How the points are linked:
fema: %>nofa, @>biba
deda: %>bide, @>vizo
nofa: %>kopu, @>povu
suro: %>dadu, @>rafo
tomu: %>deda, @>kugu
dine: %>kazi, @>gudo
dadu: %>lave, @>kiso
mesa: %>sazi, @>moti
kazi: %>tigu, @>zomi
meto: %>romu, @>futo
bubo: %>pase, @>vami
zupa: %>godo, @>bila
moti: %>suro, @>mesa
bila: %>nilu, @>zupa
nilu: %>zomi, @>tigu
gape: %>dobo, @>seku
noza: %>nadi, @>firo
kopu: %>seku, @>dobo
vami: %>noza, @>bubo
godo: %>gape, @>bivo
bide: %>foli, @>vezo
desa: %>meto, @>bepo
povu: %>biba, @>nofa
bepo: %>losu, @>desa
fabo: %>vami, @>pase
rafo: %>mesa, @>suro
kitu: %>desa, @>losu
romu: %>tavo, @>milo
kiso: %>rafo, @>dadu
foli: %>kiso, @>lave
muki: %>milo, @>tavo
kugu: %>kitu, @>tomu
lave: %>vezo, @>foli
seku: %>bivo, @>gape
sazi: %>firo, @>nadi
nadi: %>moti, @>sazi
vezo: %>vizo, @>bide
futo: %>bepo, @>meto
bivo: %>bila, @>godo
tigu: %>zupa, @>nilu
gudo: %>fabo, @>dine
tavo: %>fema, @>muki
pase: %>dine, @>fabo
biba: %>muki, @>fema
zomi: %>gudo, @>kazi
losu: %>tomu, @>kitu
firo: %>bubo, @>noza
vizo: %>kugu, @>deda
dobo: %>povu, @>kopu
milo: %>futo, @>romu

The rows follow the links: the fewer symbols apart two points are, the more alike their rows tend to be.

Each row is also shifted at random along 3 hidden directions that mean nothing.

Some points, each with a row of numbers:
lave: [-18, 29, -33, 18, 28, 35, -34, 1, -26, 31, 59, -13, 42, -36, 7, 39, 6, 3, 19, -26, -46, 22, -9, 15, 56]
dine: [17, -53, 2, -10, -10, -31, 2, -9, -12, 68, 23, -32, 3, -40, 38, -53, 28, 50, 61, -7, -11, -46, -22, -22, -20]
romu: [-30, 85, 38, 0, 25, 29, 13, -3, 22, -37, -25, 36, -52, 58, 33, -27, -70, -35, -40, 30, -9, 39, -15, -19, 27]
kitu: [-40, 30, 18, 35, 24, 25, -30, -22, -3, 45, 16, 9, 7, 10, 30, 13, -47, -25, -14, -25, -30, 29, -31, 15, 22]
kazi: [34, 40, -17, -25, 8, -12, -5, -33, -19, 39, 30, -16, 7, -9, -23, -54, 39, 67, 34, 23, -29, -12, -42, -19, 34]
tigu: [17, 27, 17, -8, 17, -16, 11, 32, -15, -36, 32, -22, -29, 3, 25, -26, 34, 69, 27, 27, -50, -40, -15, -36, -70]
godo: [47, -22, 5, -13, 15, 10, -37, -44, -22, 72, 53, -18, 16, -28, 46, -3, 60, 70, -16, -12, -43, 17, -4, -13, 58]
sazi: [2, 66, 9, -43, -13, -13, 40, 15, -3, -25, -14, -12, -12, -11, 8, -58, -6, -12, 41, 37, 30, -11, -16, -19, 69]
kopu: [15, -47, 27, -13, -23, -32, 7, -47, 32, 50, -52, -7, -27, 11, 22, -44, -18, -15, -28, 17, 41, 11, -5, -11, 9]
povu: [36, -13, -4, 9, 23, 27, -37, -33, -5, 41, 46, -1, 4, 20, -8, 46, 30, 38, -54, -10, -50, 32, 8, -6, -5]
suro: [-1, 54, -33, -6, 19, 36, -3, 60, -25, -66, 56, 1, 26, -30, 41, 47, 27, 7, 10, 2, -31, 22, 20, -9, 93]
bubo: [11, 39, -10, -46, -11, -22, 19, 6, -11, 1, 3, -25, -10, -34, 48, -55, 8, 19, 54, 30, 13, -7, -16, -25, 69]
vizo: [-55, 46, 8, 38, 35, 29, -2, 61, -20, -41, 25, 16, 1, -1, 47, 27, -35, -13, 3, -10, -57, 3, -7, 4, -29]
mesa: [-23, -47, -2, -17, -53, -39, 21, -11, -10, 47, -39, -23, 16, -50, -5, -65, -19, -23, 65, 0, 37, -43, -21, 19, -6]
moti: [-11, 11, -16, 3, 13, 7, 11, 73, -36, -70, 40, -2, 12, -12, 9, 41, 38, 13, 37, -10, -40, -33, 16, 4, -30]
deda: [-31, -48, 0, 26, -24, -14, 6, -27, 16, 38, -37, 13, 22, 1, -62, 18, -34, -62, 3, -39, 49, -16, 11, 44, -27]
bepo: [-9, -15, -14, 10, 6, 16, -2, 24, 18, -22, -16, 27, 0, 16, 43, 71, -26, -49, -62, -20, 15, 51, 43, 26, 46]

In each set, the symbols that take the first to the second take the third to the fourth. Give the fourth.
Answers are names.
[28, -64, 22, 12, 18, 3, -21, 3, -20, 31, 38, -18, -1, -15, 51, 19, 30, 59, -4, -37, -57, -11, 8, -20, -50]
: [33, 37, -4, -10, 31, 17, -12, -4, -19, 11, 51, -17, -20, -4, 28, -16, 42, 67, 5, 18, -48, 1, -12, -22, 26]
:: [62, -83, -31, -50, -33, -38, -7, -35, 9, 43, -15, -11, 23, -29, -4, -16, 49, 26, 3, 8, 38, -12, 21, -3, 46]
: bila

[41, -56, -13, -22, -32, -36, 22, -32, 10, 1, -37, -16, 14, 8, -99, -20, 43, 40, 27, 17, 21, -47, 6, 1, -85]
: [43, -17, 9, -38, -24, -24, 21, -15, 30, -21, -43, 4, -31, 24, 7, -33, 2, 7, -21, 35, 44, -4, 18, -23, -2]
:: [57, -52, -47, -41, -23, -23, -3, -13, -6, 8, 22, -20, 33, -46, -5, 21, 73, 33, 22, 0, 33, -4, 25, -5, 59]
: nilu

[-19, 36, 37, 14, 4, -2, 10, -21, 25, 14, -45, 20, -60, 47, 0, -31, -63, -21, -33, 15, 10, 2, -29, -4, -31]
: [-44, -14, 8, 43, 33, 31, -26, 37, -31, 28, 52, 7, 31, -28, 41, 37, -13, -11, 26, -45, -54, -5, -6, 19, -20]
:: [57, -68, -4, -40, -36, -48, 13, -62, 26, 50, -35, -7, 0, -2, -13, -30, 30, 16, -8, 14, 45, -3, 19, 0, 22]
: romu

[-26, -4, -7, 17, -12, -1, 6, -14, 24, -12, -40, 27, 11, 24, -68, 23, -38, -70, -1, -11, 37, 1, 4, 44, -7]
: [-46, 2, 19, 47, 23, 39, -20, 16, -15, 58, 15, 2, 20, -25, 61, 11, -50, -22, -3, -38, -45, 25, -13, 26, 21]
:: [20, -29, -39, -14, -10, -7, 3, 32, -23, -28, 32, -16, 28, -26, -10, 31, 61, 31, 31, 4, -1, -20, 22, -1, -2]
: bubo

[42, -97, -32, -17, -46, -46, 1, -30, 3, 39, -9, -22, 24, -31, -42, -7, 64, 31, 30, -8, 22, -35, 14, 2, -19]
: [-30, -34, 2, 36, 1, 4, -12, -36, 18, 14, -38, 20, 23, 19, -75, 48, -23, -54, -26, -33, 23, 7, 8, 38, -52]
:: [28, 72, -10, -5, 35, 41, -28, -10, 3, -29, 42, 5, -15, 36, -8, 35, 34, 46, -48, 26, -53, 44, -13, -25, 26]
: dadu

[-22, -15, 34, 11, 15, 5, -17, -41, 16, 71, -19, 2, -15, 5, 30, -37, -55, -39, -25, -18, 12, 23, -14, 11, 34]
: [-27, 40, 36, 23, 24, 7, -8, -28, 13, 30, -22, 15, -18, 12, 4, -17, -69, -28, -17, -5, -17, 16, -29, 13, -30]
:: [-28, 26, -24, 27, 25, 26, -12, 29, -31, -11, 59, -9, 46, -29, -9, 40, 19, 2, 31, -24, -47, 5, 12, 20, 29]
: suro

[19, -18, -4, 39, 24, 32, -29, -15, 10, -3, 11, 11, 0, 25, 14, 68, 8, -4, -76, -14, -21, 37, 29, 9, -6]
: [-20, 23, -14, -4, -26, -14, 25, -17, 16, -1, -47, 1, 17, -14, -31, -28, -32, -53, 27, 4, 66, 15, -12, 19, 59]
:: [42, -47, 2, -41, -29, -30, 31, 30, 3, -62, -34, 0, -31, 17, 33, -14, 28, 16, -8, 32, 56, -13, 38, -27, -27]
: dadu

[35, 11, -2, 2, 25, 15, -20, -15, -6, 21, 43, -21, -13, 6, -4, -8, 41, 76, -15, 3, -61, -8, -20, -22, -19]
: [9, -3, 21, 28, 26, 23, -18, 26, 7, -28, 24, 22, -12, 27, 40, 59, 9, 24, -63, -12, -52, 26, 17, 0, -24]
:: [-29, 47, -15, -4, -15, -5, 41, 10, 18, -57, -39, 14, 2, 11, -46, -12, -51, -70, 8, 12, 65, 18, 6, 12, 40]
: sazi

[15, 16, 6, -34, -1, -27, 16, 18, -8, 6, 23, -18, -16, -34, 67, -58, 9, 42, 47, 19, -6, -14, -16, -26, 40]
: [15, -47, 15, 3, -16, -12, -21, -109, 29, 125, -48, -11, 1, -2, -1, -51, -37, -30, -28, -9, 41, 28, -23, 18, 45]
:: [26, -4, 10, -26, -16, -30, 30, -44, 42, 4, -61, 6, -43, 35, -29, -49, -7, -3, -18, 32, 49, 3, -1, -13, -23]
: sazi

[-26, -19, 14, 38, 6, 10, -11, 10, 13, -29, -17, 36, -6, 37, -1, 65, -25, -46, -45, -22, 15, 23, 24, 19, -32]
: [-8, 3, -1, 30, 5, 30, -3, 17, 16, -36, -6, 32, -10, 42, 5, 71, -19, -40, -69, -8, -3, 48, 28, 12, 14]
:: [9, 12, -40, -25, 7, 12, -11, 27, -33, -48, 50, -8, 28, -23, -2, 43, 42, 33, 25, -5, -16, 4, 22, -5, 45]
: noza

[-6, 5, 44, 16, 20, 8, 3, 10, 3, 22, -19, 12, -37, -4, 162, -20, -76, -45, -46, -4, 12, 53, 2, 5, 82]
: [-59, 24, 9, 23, -18, -5, 42, 66, 17, -103, -51, 32, -24, 33, -27, 13, -49, -66, 4, 4, 42, -23, 10, 10, -67]
:: [9, -34, -18, 44, 19, 25, -37, -37, 9, 50, -5, 27, 26, 24, -48, 56, -1, -13, -57, -32, -10, 20, 15, 31, -32]
: bivo

[-29, 2, 38, 25, 12, 6, -7, -30, 25, 36, -29, 3, -29, 15, 32, -27, -63, -32, -24, -17, -8, 18, -17, 13, -15]
: [-41, 28, 44, 32, 36, 35, -13, 20, 9, 14, 8, 20, -18, 4, 79, -6, -62, -39, -22, -28, -24, 27, -12, 12, 14]
:: [-32, -22, 15, 25, -11, 1, 19, 58, 3, -62, -28, 39, 0, 19, 73, 55, -49, -80, -36, -14, 53, 27, 42, 15, 10]
: bepo

[51, -15, -34, -43, -20, -21, 15, -10, -2, -23, 3, -18, 2, -5, -15, -7, 58, 31, 5, 32, 30, 4, 22, -20, 53]
: [13, -22, 18, -10, -26, -21, 0, -65, 31, 78, -47, 6, -28, 11, 17, -52, -42, -25, -39, 2, 41, 15, -7, 1, 27]
:: [27, -40, -21, -22, -21, -14, 11, 56, -32, -53, 23, -15, 11, -33, 50, 34, 59, 22, 37, -1, 5, -8, 46, -15, 14]
: seku

